Below are the code and all the weights of a small trained network. Each question names an input and a class and asks about switching units off, where a switched-off unit gives its printed mean instead of its output.

import numpy as np


def w(rows, s, z=0):
    codes = np.array(rows[::2]) - 128.0
    scale = np.full(codes.shape[1], s)
    scale[-1] = z or s
    return codes * scale


def f(y):
    return y / 2 * (1 + np.tanh(0.7978845608 * (y + 0.044715 * y**3)))


def log_softmax(a):
    a = a - a.max(-1, keepdims=True)
    return a - np.log(np.exp(a).sum(-1, keepdims=True))


def net(x, mask):
    res = np.array(x, float).reshape(1, 5) / 4 @ E
    y = f(res @ A[0][:, :-1].T + A[0][:, -1])
    res = res + np.where(mask, y, B[0][:, -1]) @ B[0][:, :-1]
    return log_softmax(res[-1] @ U[:, :-1].T + U[:, -1])


A, B = {}, {}
E = w([
[27,26,66,76,167,87,143,137,113,128],'x0',
[98,121,167,92,112,157,169,39,132,179],'x1',
[94,114,133,106,40,218,143,140,180,12],'x2',
[100,80,207,189,178,145,116,104,88,65],'x3',
[100,182,158,114,228,165,215,203,164,143],'x4',
],0.011)
A[0] = w([
[144,96,204,111,163,125,132,128,90,64,65],'n1',
[87,51,91,92,145,80,130,144,108,145,73],'n2',
[205,182,176,156,148,121,112,105,120,172,150],'n3',
[186,104,116,155,161,42,36,85,84,184,171],'n4',
[185,155,72,62,127,89,140,148,128,209,94],'n5',
[167,109,95,141,99,108,60,103,56,143,29],'n6',
[101,71,106,113,165,131,119,122,164,135,4],'n7',
[56,89,121,65,191,71,125,143,73,186,184],'n8',
[158,111,74,182,179,85,69,218,119,105,80],'n9',
[119,186,156,122,249,147,210,218,145,166,69],'n10',
[112,78,202,228,196,128,117,110,42,139,87],'n11',
[108,118,189,64,152,115,180,1,119,192,118],'n12',
],0.0099,0.0042)
B[0] = w([
[129,144,101,49,44,112,163,138,147,192,168],'n1',
[136,176,219,65,136,141,115,191,62,131,191],'n2',
[177,159,216,127,144,183,92,203,19,55,196],'n3',
[137,104,66,93,127,136,187,53,85,42,225],'n4',
[132,77,64,103,67,207,184,214,240,184,183],'n5',
[76,118,198,44,64,54,79,59,130,243,178],'n6',
[150,144,212,112,22,94,92,159,103,156,150],'n7',
[210,140,162,131,171,147,132,152,70,66,232],'n8',
[34,255,141,235,105,75,174,114,172,107,187],'n9',
[60,88,110,70,88,124,56,3,70,171,254],'n10',
[180,118,36,71,42,197,203,199,254,218,221],'n11',
[64,229,129,215,159,67,189,122,168,103,217],'n12',
],0.0086,0.015)
U = w([
[143,97,92,95,77,166,155,206,206,199,108],'0',
[81,90,158,92,98,103,75,8,90,165,85],'1',
[163,161,248,110,124,149,105,217,60,101,84],'2',
[62,228,135,218,131,61,162,126,165,122,133],'3',
[116,93,91,125,115,182,155,124,101,68,245],'4',
[132,109,114,131,182,129,115,120,133,93,152],'5',
[112,41,115,235,179,116,99,162,114,145,85],'6',
[110,42,106,220,199,111,101,149,145,135,78],'7',
],0.011,0.013)

Each question gives the input, the list of numbers given to net, and the class t.
The units are the neurons (one row each of A and B). Each row of codes is followed by its name. A weight is (code - 128) times the scale printed after its matrix; where a second scale follows, it is the last column's (A, B and U).
mask holds one flag per neuron, in row order. A switched-off neuron (its flag False) gives its mean, the last column of its row in B, instead of its output. The means were averaged over made-up inputs and are rounded, as every weight is.
A unit's drop is (log p(t) with every unit on - log p(t) with that unit switched off) / (log p(t) with every unit on - log p(t) with every unit switched off).
The circuit of an input: a set's keep is (log p(t) with only the set's units on - log p(t) with every unit switched off) / (log p(t) with every unit on - log p(t) with every unit switched off). Starting from all 12 units, units are removed one at a time, each time the one whose removal leaves the highest keep (on an exact tie, the one counted first), for as long as the keep stays at least 0.8.
circuit, biggest first: the units of the circuit, biggest drop first
most important unit: the unit with the biggest drop
k most important neurons: the k neurons with the biggest drops, biggest first
drop of u: that unit's drop, to one decimal
input [-1,-3,4,-1,-7], class 1: most important unit -> n6
input [8,6,-2,3,-3], class 2: 2 most important neurons -> [n2, n8]
input [8,-5,-3,6,6], class 2: 4 most important neurons -> [n8, n2, n5, n7]
input [8,-6,-8,2,6], class 2: 2 most important neurons -> [n8, n2]
input [0,1,-6,0,-5], class 4: 3 most important neurons -> [n4, n10, n5]
input [-2,0,-8,-2,-6], class 4: 3 most important neurons -> [n4, n10, n5]
input [4,-6,-8,7,-6], class 4: 2 most important neurons -> [n4, n11]
input [6,4,4,6,-4], class 0: 3 most important neurons -> [n3, n10, n11]
input [-6,-3,-8,3,-7], class 4: 4 most important neurons -> [n4, n10, n3, n11]
input [-6,-8,-6,8,-8], class 0: 3 most important neurons -> [n11, n10, n6]
input [-3,7,1,-1,5], class 3: 2 most important neurons -> [n12, n6]
input [5,-4,3,2,-6], class 1: 2 most important neurons -> [n3, n6]
input [-5,0,2,-4,4], class 2: 3 most important neurons -> [n11, n4, n3]
input [-5,8,-2,-3,-3], class 3: circuit, biggest first -> [n12]
input [0,8,1,4,-7], class 3: 2 most important neurons -> [n12, n10]
input [6,6,-8,7,3], class 4: 3 most important neurons -> [n8, n11, n4]
input [5,8,8,6,-1], class 3: circuit, biggest first -> [n12, n4]
input [-2,-4,0,-4,-6], class 1: drop of n11 -> 2.1
input [-6,4,-3,-3,7], class 1: drop of n1 -> 0.0
input [8,-7,4,-4,8], class 1: drop of n3 -> 0.2
input [-3,-5,3,6,2], class 0: most important unit -> n12
input [4,-1,-7,7,-5], class 0: drop of n10 -> 0.2
